Here is a tiny trained network, its code and every weight. The questions are about switching its units off for an input and a target symbol, where a switched-off unit gives its printed mean instead of its output.

import numpy as np


def w(rows, s, z=0):
    codes = np.array(rows[::2]) - 128.0
    scale = np.full(codes.shape[1], s)
    scale[-1] = z or s
    return codes * scale


def norm(h):
    return h / np.sqrt((h * h).mean(-1, keepdims=True) + 1e-5)


def f(y):
    return y / 2 * (1 + np.tanh(0.7978845608 * (y + 0.044715 * y**3)))


def softmax(a):
    e = np.exp(a - a.max(-1, keepdims=True))
    return e / e.sum(-1, keepdims=True)


def log_softmax(a):
    a = a - a.max(-1, keepdims=True)
    return a - np.log(np.exp(a).sum(-1, keepdims=True))


def net(x, mask):
    ids = ['ΓΛΞΩαβεζηστφ'.index(c) for c in x.split()]
    T = len(ids)
    res = E[ids] + P[:T]
    r = norm(res)
    for j in range(3):
        rows = slice(3 * j, 3 * j + 3)
        q, k, v = (r @ M[0][rows].T for M in (Q, K, V))
        z = softmax(np.where(np.tri(T) > 0, q @ k.T / 3**0.5, -1e9)) @ v
        o = O[0][rows]
        res = res + np.where(mask[j], z, o[:, -1]) @ o[:, :-1]
    y = f(norm(res) @ A[0][:, :-1].T + A[0][:, -1])
    res = res + np.where(mask[3:11], y, B[0][:, -1]) @ B[0][:, :-1]
    return log_softmax(norm(res)[-1] @ U[:, :-1].T + U[:, -1])


Q, K, V, O, A, B = {}, {}, {}, {}, {}, {}
E = w([
[102,116,167,105],'Γ',
[130,96,119,167],'Λ',
[93,118,153,136],'Ξ',
[76,108,149,199],'Ω',
[174,74,113,125],'α',
[227,161,88,183],'β',
[209,141,157,113],'ε',
[75,123,172,128],'ζ',
[95,120,161,123],'η',
[90,173,179,254],'σ',
[41,170,88,194],'τ',
[98,119,157,129],'φ',
],0.025)
P = w([
[40,171,102,2],'0',
[69,180,120,43],'1',
[72,176,114,70],'2',
[106,142,205,106],'3',
[100,139,186,108],'4',
[99,140,166,115],'5',
[97,142,150,117],'6',
[94,143,135,120],'7',
[91,140,118,119],'8',
[93,136,103,121],'9',
[93,131,88,123],'10',
],0.0073)
Q[0] = w([
[128,162,139,170],'h1',
[143,121,118,167],'h1',
[157,100,180,129],'h1',
[253,180,121,72],'h2',
[163,141,117,229],'h2',
[157,106,113,137],'h2',
[54,153,101,122],'h3',
[101,211,133,180],'h3',
[124,26,85,250],'h3',
],0.012)
K[0] = w([
[67,140,137,170],'h1',
[124,97,123,167],'h1',
[117,166,48,97],'h1',
[167,135,94,88],'h2',
[140,79,140,198],'h2',
[120,8,139,150],'h2',
[33,168,122,118],'h3',
[82,176,165,238],'h3',
[112,39,88,168],'h3',
],0.011)
V[0] = w([
[55,97,2,128],'h1',
[122,74,110,139],'h1',
[128,131,159,201],'h1',
[134,82,109,103],'h2',
[194,126,160,94],'h2',
[200,106,141,122],'h2',
[188,79,149,50],'h3',
[108,121,113,98],'h3',
[215,75,74,182],'h3',
],0.0095)
O[0] = w([
[148,147,96,132,252],'h1',
[80,72,8,132,209],'h1',
[138,66,125,159,125],'h1',
[65,165,95,206,164],'h2',
[189,137,8,91,44],'h2',
[79,82,2,155,74],'h2',
[97,141,204,133,128],'h3',
[89,111,166,199,146],'h3',
[104,223,199,90,166],'h3',
],0.0051,0.0041)
A[0] = w([
[63,104,167,133,91],'n1',
[180,204,241,127,99],'n2',
[171,189,138,217,114],'n3',
[177,99,161,112,47],'n4',
[44,254,143,88,21],'n5',
[150,122,240,129,119],'n6',
[100,227,30,136,1],'n7',
[21,178,111,97,119],'n8',
],0.012,0.0041)
B[0] = w([
[220,130,72,115,253],'n1',
[145,158,13,99,157],'n2',
[122,130,153,102,179],'n3',
[181,136,170,195,132],'n4',
[130,49,10,93,143],'n5',
[65,108,170,70,233],'n6',
[175,115,166,229,169],'n7',
[117,122,189,52,222],'n8',
],0.011,0.005)
U = w([
[99,96,141,35,179],'Γ',
[187,42,133,194,144],'Λ',
[119,111,130,146,48],'Ξ',
[120,58,249,161,34],'Ω',
[104,123,130,161,150],'α',
[189,159,146,164,253],'β',
[159,167,98,112,254],'ε',
[131,111,137,145,30],'ζ',
[125,110,134,142,38],'η',
[96,200,172,153,216],'σ',
[76,64,40,153,167],'τ',
[119,105,136,145,12],'φ',
],0.015,0.0035)

Each question gives the input, a string of symbols that net reads in full, and the target symbol t.
The units are the heads (3 rows each of Q, K, V and O) and the neurons (one row each of A and B). Each row of codes is followed by its name. A weight is (code - 128) times the scale printed after its matrix; where a second scale follows, it is the last column's (O, A, B and U).
mask holds one flag per unit, heads first, then neurons. A switched-off unit (its flag False) gives its mean, the last column of its rows in O or B, instead of its output. The means were averaged over made-up inputs and are rounded, as every weight is.
A unit's drop is (log p(t) with every unit on - log p(t) with that unit switched off) / (log p(t) with every unit on - log p(t) with every unit switched off).
The circuit of an input: a set's keep is (log p(t) with only the set's units on - log p(t) with every unit switched off) / (log p(t) with every unit on - log p(t) with every unit switched off). Starting from all 11 units, units are removed one at a time, each time the one whose removal leaves the highest keep (on an exact tie, the one counted first), for as long as the keep stays at least 0.8.
units of the circuit, in order: the units of the circuit, biggest drop first
k most important neurons: the k neurons with the biggest drops, biggest first
which heads matter: for each layer, one digit per head in row order, 1 if its drop is at least 0.15 and else 0, layers parted by /
drop of u: that unit's drop, to one decimal
input Γ α α φ τ Ξ α Λ α Λ, target Ω: which heads matter : 101
input α Γ τ Ξ, target Γ: units of the circuit, in order : n2
input σ α η τ Λ α Ξ η Λ, target Ω: which heads matter : 111
input τ α α Ξ Λ, target Γ: units of the circuit, in order : h3, n2
input φ α Γ Λ Λ ε, target ε: which heads matter : 010
input α α Λ ζ, target Γ: which heads matter : 000
input Γ ε α φ, target Γ: which heads matter : 100
input τ Γ Ω, target Ω: which heads matter : 011
input α ζ Λ α α ε α, target τ: units of the circuit, in order : h2, n1
input Λ ε Λ Ξ, target Γ: which heads matter : 000
input ε η Λ τ ζ Γ τ Λ η Λ α, target Γ: units of the circuit, in order : h3, n6
input ζ α α, target Ω: 3 most important neurons : n7, n1, n8
input ε α α, target Ω: 2 most important neurons : n1, n7
input Ξ α σ Γ η Ξ Λ, target Γ: which heads matter : 011
input α α Λ α τ, target τ: which heads matter : 010
input ε Λ Ω Ξ Γ τ α, target Γ: 3 most important neurons : n6, n2, n1
input Λ Λ α ζ α α Λ α α α α, target τ: 2 most important neurons : n1, n8
input τ α τ Ω ζ, target Γ: 2 most important neurons : n2, n1
input α φ α α τ, target τ: drop of n6 : 0.2
input Λ Λ Λ Λ φ Λ ε, target ε: drop of n8 : 0.1
